Below are the code and all the weights of a small trained network. Each question names an input and a class and asks about switching units off, where a switched-off unit gives its printed mean instead of its output.

import numpy as np


def w(rows, s, z=0):
    codes = np.array(rows[::2]) - 128.0
    scale = np.full(codes.shape[1], s)
    scale[-1] = z or s
    return codes * scale


def norm(h):
    return h / np.sqrt((h * h).mean(-1, keepdims=True) + 1e-5)


def f(y):
    return np.maximum(y, 0)


def log_softmax(a):
    a = a - a.max(-1, keepdims=True)
    return a - np.log(np.exp(a).sum(-1, keepdims=True))


def net(x, mask):
    res = np.array(x, float).reshape(1, 2) / 4 @ E
    u = 0
    for l in range(3):
        y = f(norm(res) @ A[l][:, :-1].T + A[l][:, -1])
        res = res + np.where(mask[u : u + 12], y, B[l][:, -1]) @ B[l][:, :-1]
        u += 12
    return log_softmax(norm(res)[-1] @ U[:, :-1].T + U[:, -1])


A, B = {}, {}
E = w([
[126,229,187,77],'x0',
[166,146,174,251],'x1',
],0.0031)
A[0] = w([
[193,152,232,251,129],'L0N1',
[62,164,147,51,70],'L0N2',
[170,63,202,102,81],'L0N3',
[130,211,235,46,196],'L0N4',
[122,81,80,49,8],'L0N5',
[67,83,55,116,65],'L0N6',
[130,21,88,162,240],'L0N7',
[76,114,160,233,82],'L0N8',
[23,109,82,178,159],'L0N9',
[242,141,129,173,145],'L0N10',
[93,85,254,114,34],'L0N11',
[91,125,90,144,38],'L0N12',
],0.002,0.0017)
B[0] = w([
[191,134,45,91,218],'L0N1',
[208,104,107,213,157],'L0N2',
[123,167,142,117,128],'L0N3',
[151,1,163,120,213],'L0N4',
[171,161,141,118,145],'L0N5',
[156,146,176,121,157],'L0N6',
[133,144,239,70,255],'L0N7',
[192,169,70,108,167],'L0N8',
[153,127,201,87,177],'L0N9',
[140,151,68,98,176],'L0N10',
[148,134,122,134,128],'L0N11',
[119,115,160,112,128],'L0N12',
],0.0024)
A[1] = w([
[217,196,168,76,186],'L1N1',
[42,126,67,123,146],'L1N2',
[125,61,154,6,179],'L1N3',
[183,90,160,131,51],'L1N4',
[221,66,8,131,88],'L1N5',
[123,71,177,63,115],'L1N6',
[253,130,143,194,131],'L1N7',
[81,120,173,150,3],'L1N8',
[61,153,182,253,45],'L1N9',
[136,123,129,132,72],'L1N10',
[35,114,97,85,114],'L1N11',
[132,87,180,127,25],'L1N12',
],0.0029,0.0012)
B[1] = w([
[50,25,155,171,210],'L1N1',
[233,147,112,151,149],'L1N2',
[127,182,87,221,252],'L1N3',
[115,152,83,91,152],'L1N4',
[42,128,255,135,202],'L1N5',
[100,176,108,201,194],'L1N6',
[59,183,6,105,227],'L1N7',
[104,135,140,101,128],'L1N8',
[194,167,32,104,156],'L1N9',
[131,132,120,119,128],'L1N10',
[166,153,92,176,166],'L1N11',
[111,144,110,82,135],'L1N12',
],0.0027,0.0028)
A[2] = w([
[181,129,184,182,138],'L2N1',
[55,144,107,129,93],'L2N2',
[143,139,204,97,40],'L2N3',
[148,23,146,125,31],'L2N4',
[121,129,67,21,3],'L2N5',
[85,77,101,96,150],'L2N6',
[89,149,74,154,162],'L2N7',
[117,116,67,8,50],'L2N8',
[204,44,117,135,161],'L2N9',
[133,196,186,83,167],'L2N10',
[170,178,254,62,113],'L2N11',
[214,146,147,162,73],'L2N12',
],0.0056,0.002)
B[2] = w([
[171,155,111,39,200],'L2N1',
[147,108,190,79,186],'L2N2',
[90,122,118,137,153],'L2N3',
[2,87,93,174,184],'L2N4',
[217,171,115,155,193],'L2N5',
[162,170,110,179,217],'L2N6',
[140,114,175,102,254],'L2N7',
[211,187,135,163,212],'L2N8',
[58,176,149,60,214],'L2N9',
[92,64,104,155,201],'L2N10',
[38,32,71,177,205],'L2N11',
[193,158,92,42,171],'L2N12',
],0.0045,0.0028)
U = w([
[215,192,78,138,205],'0',
[10,74,87,157,199],'1',
[121,109,254,92,5],'2',
],0.013,0.002)

Each question gives the input, the list of numbers given to net, and the class t.
The units are the neurons (one row each of A and B). Each row of codes is followed by its name. A weight is (code - 128) times the scale printed after its matrix; where a second scale follows, it is the last column's (A, B and U).
mask holds one flag per neuron, layer by layer. A switched-off neuron (its flag False) gives its mean, the last column of its row in B, instead of its output. The means were averaged over made-up inputs and are rounded, as every weight is.
A unit's drop is (log p(t) with every unit on - log p(t) with that unit switched off) / (log p(t) with every unit on - log p(t) with every unit switched off).
The circuit of an input: a set's keep is (log p(t) with only the set's units on - log p(t) with every unit switched off) / (log p(t) with every unit on - log p(t) with every unit switched off). Starting from the 12 units with the biggest drops (on a tie, the unit counted first), units are removed one at a time, each time the one whose removal leaves the highest keep (on an exact tie, the one counted first), for as long as the keep stays at least 0.8.
circuit, biggest first: the units of the circuit, biggest drop first
unit that matters most: the unit with the biggest drop
top k neurons: the k neurons with the biggest drops, biggest first
k most important neurons of layer l: the k neurons of layer l with the biggest drops, biggest first
drop of u: that unit's drop, to one decimal
input [6,-4], class 1: circuit, biggest first -> L2N11
input [8,-6], class 1: circuit, biggest first -> L2N11; L2N10
input [-8,-8], class 0: circuit, biggest first -> L2N8; L2N5
input [-3,-3], class 2: top 2 neurons -> L1N3; L0N4
input [-3,3], class 2: 2 most important neurons of layer 2 -> L2N7; L2N11
input [3,3], class 2: top 2 neurons -> L1N1; L0N7
input [3,1], class 2: top 2 neurons -> L0N7; L0N4
input [1,3], class 2: top 2 neurons -> L0N1; L1N7
input [-3,0], class 2: top 2 neurons -> L0N4; L0N7
input [3,-1], class 2: top 4 neurons -> L0N7; L1N3; L0N4; L1N1
input [4,3], class 1: top 4 neurons -> L1N3; L1N6; L0N2; L1N11
input [0,3], class 2: 2 most important neurons of layer 2 -> L2N11; L2N7
input [-6,-6], class 0: top 2 neurons -> L1N1; L2N8
input [4,-2], class 1: unit that matters most -> L1N7
input [4,-1], class 1: drop of L1N7 -> 0.5
input [8,3], class 1: drop of L2N11 -> 0.2
input [0,-6], class 0: drop of L2N3 -> 0.0
input [-3,1], class 2: top 3 neurons -> L1N7; L0N4; L0N7
